Here is a tiny trained network, its code and every weight. The questions are about switching its units off for an input and a class, where a switched-off unit gives its printed mean instead of its output.

import numpy as np


def w(rows, s, z=0):
    codes = np.array(rows[::2]) - 128.0
    scale = np.full(codes.shape[1], s)
    scale[-1] = z or s
    return codes * scale


def f(y):
    return y / 2 * (1 + np.tanh(0.7978845608 * (y + 0.044715 * y**3)))


def log_softmax(a):
    a = a - a.max(-1, keepdims=True)
    return a - np.log(np.exp(a).sum(-1, keepdims=True))


def net(x, mask):
    res = np.array(x, float).reshape(1, 5) / 4 @ E
    y = f(res @ A[0][:, :-1].T + A[0][:, -1])
    res = res + np.where(mask, y, B[0][:, -1]) @ B[0][:, :-1]
    return log_softmax(res[-1] @ U[:, :-1].T + U[:, -1])


A, B = {}, {}
E = w([
[133,113,146,128],'x0',
[48,134,175,255],'x1',
[153,88,201,128],'x2',
[54,239,174,18],'x3',
[145,98,186,125],'x4',
],0.007)
A[0] = w([
[235,112,114,94,77],'n0',
[28,145,181,214,73],'n1',
[144,89,224,89,158],'n2',
[196,101,125,39,72],'n3',
[196,114,145,92,134],'n4',
[173,89,111,172,32],'n5',
[151,148,68,107,170],'n6',
[122,90,74,143,97],'n7',
[44,185,189,100,126],'n8',
[109,139,24,124,223],'n9',
[223,129,66,223,72],'n10',
[115,37,76,141,104],'n11',
[183,128,133,178,33],'n12',
[157,115,117,146,28],'n13',
[103,182,158,234,100],'n14',
[50,161,140,105,62],'n15',
[94,79,149,104,204],'n16',
[139,97,68,72,106],'n17',
[184,134,96,92,167],'n18',
[10,178,78,98,185],'n19',
[131,103,118,120,3],'n20',
[143,110,115,129,16],'n21',
[218,152,85,84,106],'n22',
[97,164,139,194,100],'n23',
[94,214,79,95,138],'n24',
[107,148,148,175,60],'n25',
[127,171,114,168,163],'n26',
[45,155,156,214,76],'n27',
[158,113,94,93,47],'n28',
[89,132,150,69,61],'n29',
[159,103,111,165,26],'n30',
],0.011,0.0042)
B[0] = w([
[130,95,135,121,204],'n0',
[72,83,105,101,233],'n1',
[197,129,174,166,204],'n2',
[47,65,108,122,225],'n3',
[74,95,173,195,187],'n4',
[157,151,40,74,173],'n5',
[101,79,188,160,186],'n6',
[170,154,132,108,158],'n7',
[170,212,74,61,244],'n8',
[142,116,255,204,225],'n9',
[220,226,35,88,243],'n10',
[191,196,98,70,194],'n11',
[135,169,84,74,145],'n12',
[82,172,44,71,123],'n13',
[78,61,147,137,214],'n14',
[132,176,94,88,178],'n15',
[133,156,174,165,167],'n16',
[79,115,114,139,182],'n17',
[79,38,145,183,200],'n18',
[204,141,172,130,254],'n19',
[106,141,45,88,107],'n20',
[99,137,93,31,112],'n21',
[5,84,126,127,211],'n22',
[80,49,118,154,175],'n23',
[139,158,124,160,224],'n24',
[97,74,98,86,142],'n25',
[92,109,184,166,159],'n26',
[86,72,139,129,219],'n27',
[77,122,114,54,144],'n28',
[140,190,66,69,169],'n29',
[128,178,77,62,147],'n30',
],0.007,0.0061)
U = w([
[2,12,115,160,27],'0',
[199,171,62,91,5],'1',
[173,70,192,219,240],'2',
],0.0072,0.0028)

Each question gives the input, the list of numbers given to net, and the class t.
The units are the neurons (one row each of A and B). Each row of codes is followed by its name. A weight is (code - 128) times the scale printed after its matrix; where a second scale follows, it is the last column's (A, B and U).
mask holds one flag per neuron, in row order. A switched-off neuron (its flag False) gives its mean, the last column of its row in B, instead of its output. The means were averaged over made-up inputs and are rounded, as every weight is.
A unit's drop is (log p(t) with every unit on - log p(t) with that unit switched off) / (log p(t) with every unit on - log p(t) with every unit switched off).
The circuit of an input: a set's keep is (log p(t) with only the set's units on - log p(t) with every unit switched off) / (log p(t) with every unit on - log p(t) with every unit switched off). Starting from the 12 units with the biggest drops (on a tie, the unit counted first), units are removed one at a time, each time the one whose removal leaves the highest keep (on an exact tie, the one counted first), for as long as the keep stays at least 0.8.
circuit, biggest first: the units of the circuit, biggest drop first
top k neurons: the k neurons with the biggest drops, biggest first
drop of u: that unit's drop, to one decimal
input [-2,3,0,4,6], class 1: top 2 neurons => n8, n9
input [-1,-7,-5,5,2], class 0: top 2 neurons => n22, n3
input [-8,-7,-3,-4,-2], class 0: top neuron => n22
input [1,8,1,-7,-2], class 0: circuit, biggest first => n14, n1
input [-3,2,-4,3,-8], class 2: circuit, biggest first => n9, n19
input [-3,-8,-8,8,3], class 0: circuit, biggest first => n22, n3
input [5,-6,-8,3,-6], class 2: top 4 neurons => n9, n19, n24, n1
input [-1,-5,-6,-2,-5], class 2: top 2 neurons => n9, n1
input [2,-1,-3,-5,-3], class 1: top 2 neurons => n10, n11
input [0,6,6,7,5], class 1: drop of n3 => 0.2
input [7,-6,5,-1,-2], class 0: drop of n3 => 0.1
input [8,1,1,-3,-6], class 1: drop of n22 => 0.2
